Below is a small trained network, with its code and all its weights. Each question gives an input and a class and asks what happens when units are switched off, that is, made to give their printed mean instead of their output.

import numpy as np


def w(rows, s, z=0):
    codes = np.array(rows[::2]) - 128.0
    scale = np.full(codes.shape[1], s)
    scale[-1] = z or s
    return codes * scale


def f(y):
    return np.maximum(y, 0)


def log_softmax(a):
    a = a - a.max(-1, keepdims=True)
    return a - np.log(np.exp(a).sum(-1, keepdims=True))


def net(x, mask):
    res = np.array(x, float).reshape(1, 8) / 4 @ E
    y = f(res @ A[0][:, :-1].T + A[0][:, -1])
    res = res + np.where(mask, y, B[0][:, -1]) @ B[0][:, :-1]
    return log_softmax(res[-1] @ U[:, :-1].T + U[:, -1])


A, B = {}, {}
E = w([
[95,109,137,111,201,125,119,117,115],'x0',
[151,143,114,126,96,103,131,111,132],'x1',
[18,64,62,34,68,96,157,182,105],'x2',
[149,117,142,115,106,80,131,90,156],'x3',
[84,254,246,103,80,117,112,118,8],'x4',
[120,40,150,99,105,219,48,85,68],'x5',
[127,126,122,120,148,136,143,128,97],'x6',
[120,95,159,114,162,120,123,111,150],'x7',
],0.0093)
A[0] = w([
[243,148,117,216,174,165,67,64,129,35],'n1',
[38,92,66,69,82,93,106,121,109,70],'n2',
[125,31,24,180,205,160,148,82,205,1],'n3',
[114,63,107,38,78,113,151,199,154,55],'n4',
[129,139,85,139,203,53,182,178,179,95],'n5',
[159,42,90,92,99,180,1,88,83,127],'n6',
[179,85,11,157,92,140,141,120,153,162],'n7',
],0.0077,0.0051)
B[0] = w([
[160,188,72,70,167,168,92,255,144,209],'n1',
[204,164,178,19,196,202,98,144,147,203],'n2',
[89,234,201,137,107,198,153,102,61,250],'n3',
[209,72,94,98,118,146,105,125,242,198],'n4',
[89,96,61,189,150,133,199,121,130,199],'n5',
[112,8,114,217,85,31,205,222,97,232],'n6',
[41,146,160,116,52,127,43,36,168,230],'n7',
],0.0082,0.012)
U = w([
[255,126,24,25,170,217,101,195,172,71],'0',
[105,112,43,124,119,117,105,130,104,253],'1',
[32,187,173,110,33,192,111,66,75,60],'2',
[121,53,46,203,91,51,254,206,135,116],'3',
],0.007,0.011)

Each question gives the input, the list of numbers given to net, and the class t.
The units are the neurons (one row each of A and B). Each row of codes is followed by its name. A weight is (code - 128) times the scale printed after its matrix; where a second scale follows, it is the last column's (A, B and U).
mask holds one flag per neuron, in row order. A switched-off neuron (its flag False) gives its mean, the last column of its row in B, instead of its output. The means were averaged over made-up inputs and are rounded, as every weight is.
A unit's drop is (log p(t) with every unit on - log p(t) with that unit switched off) / (log p(t) with every unit on - log p(t) with every unit switched off).
The circuit of an input: a set's keep is (log p(t) with only the set's units on - log p(t) with every unit switched off) / (log p(t) with every unit on - log p(t) with every unit switched off). Starting from all 7 units, units are removed one at a time, each time the one whose removal leaves the highest keep (on an exact tie, the one counted first), for as long as the keep stays at least 0.8.
circuit, biggest first: the units of the circuit, biggest drop first
top k neurons: the k neurons with the biggest drops, biggest first
drop when u is switched off: that unit's drop, to one decimal
input [1,-8,3,-4,7,-8,-2,0], class 3: circuit, biggest first => [n7]
input [1,4,6,4,-7,-6,-4,0], class 2: top 4 neurons => [n7, n3, n6, n1]
input [0,7,3,-2,5,6,2,1], class 3: circuit, biggest first => [n6, n7]
input [-4,5,-6,8,6,4,0,-5], class 0: circuit, biggest first => [n1, n7]
input [-6,-8,6,5,2,-6,-5,-6], class 0: circuit, biggest first => [n6, n4]
input [-8,-6,6,-1,8,-7,-6,-8], class 1: top 3 neurons => [n3, n7, n6]
input [-1,-1,5,8,3,3,7,-3], class 0: circuit, biggest first => [n2, n7]
input [6,-4,8,0,-8,-6,1,-1], class 0: top 2 neurons => [n4, n2]
input [-8,6,-3,6,5,7,-4,-5], class 1: top 2 neurons => [n3, n5]
input [-8,3,-4,7,6,-3,3,5], class 1: top 4 neurons => [n3, n7, n2, n6]
input [1,6,1,5,-4,-3,0,3], class 2: top 3 neurons => [n6, n7, n3]
input [5,1,-3,-1,-4,7,8,1], class 3: top 2 neurons => [n6, n2]
input [-7,-6,-6,-2,-8,-8,-5,6], class 2: top 3 neurons => [n3, n7, n6]
input [3,2,4,-3,3,7,-7,3], class 3: circuit, biggest first => [n6]
input [-7,2,3,-2,-8,-3,8,7], class 2: top 2 neurons => [n3, n7]
input [-6,2,-2,-4,4,4,-4,-1], class 1: top 2 neurons => [n3, n7]
input [-8,-3,-2,0,6,3,-7,-5], class 1: top 3 neurons => [n3, n7, n2]
input [-5,-2,-6,1,2,-5,4,-4], class 0: top 3 neurons => [n6, n1, n7]
input [-2,-5,-7,2,5,-4,-2,4], class 0: drop when n1 is switched off => 0.4
input [7,6,8,4,-7,6,0,0], class 0: drop when n4 is switched off => 3.0
input [-2,7,-6,7,4,4,3,-6], class 0: circuit, biggest first => [n1]
input [3,6,-6,-8,-5,7,8,6], class 3: drop when n2 is switched off => 0.4
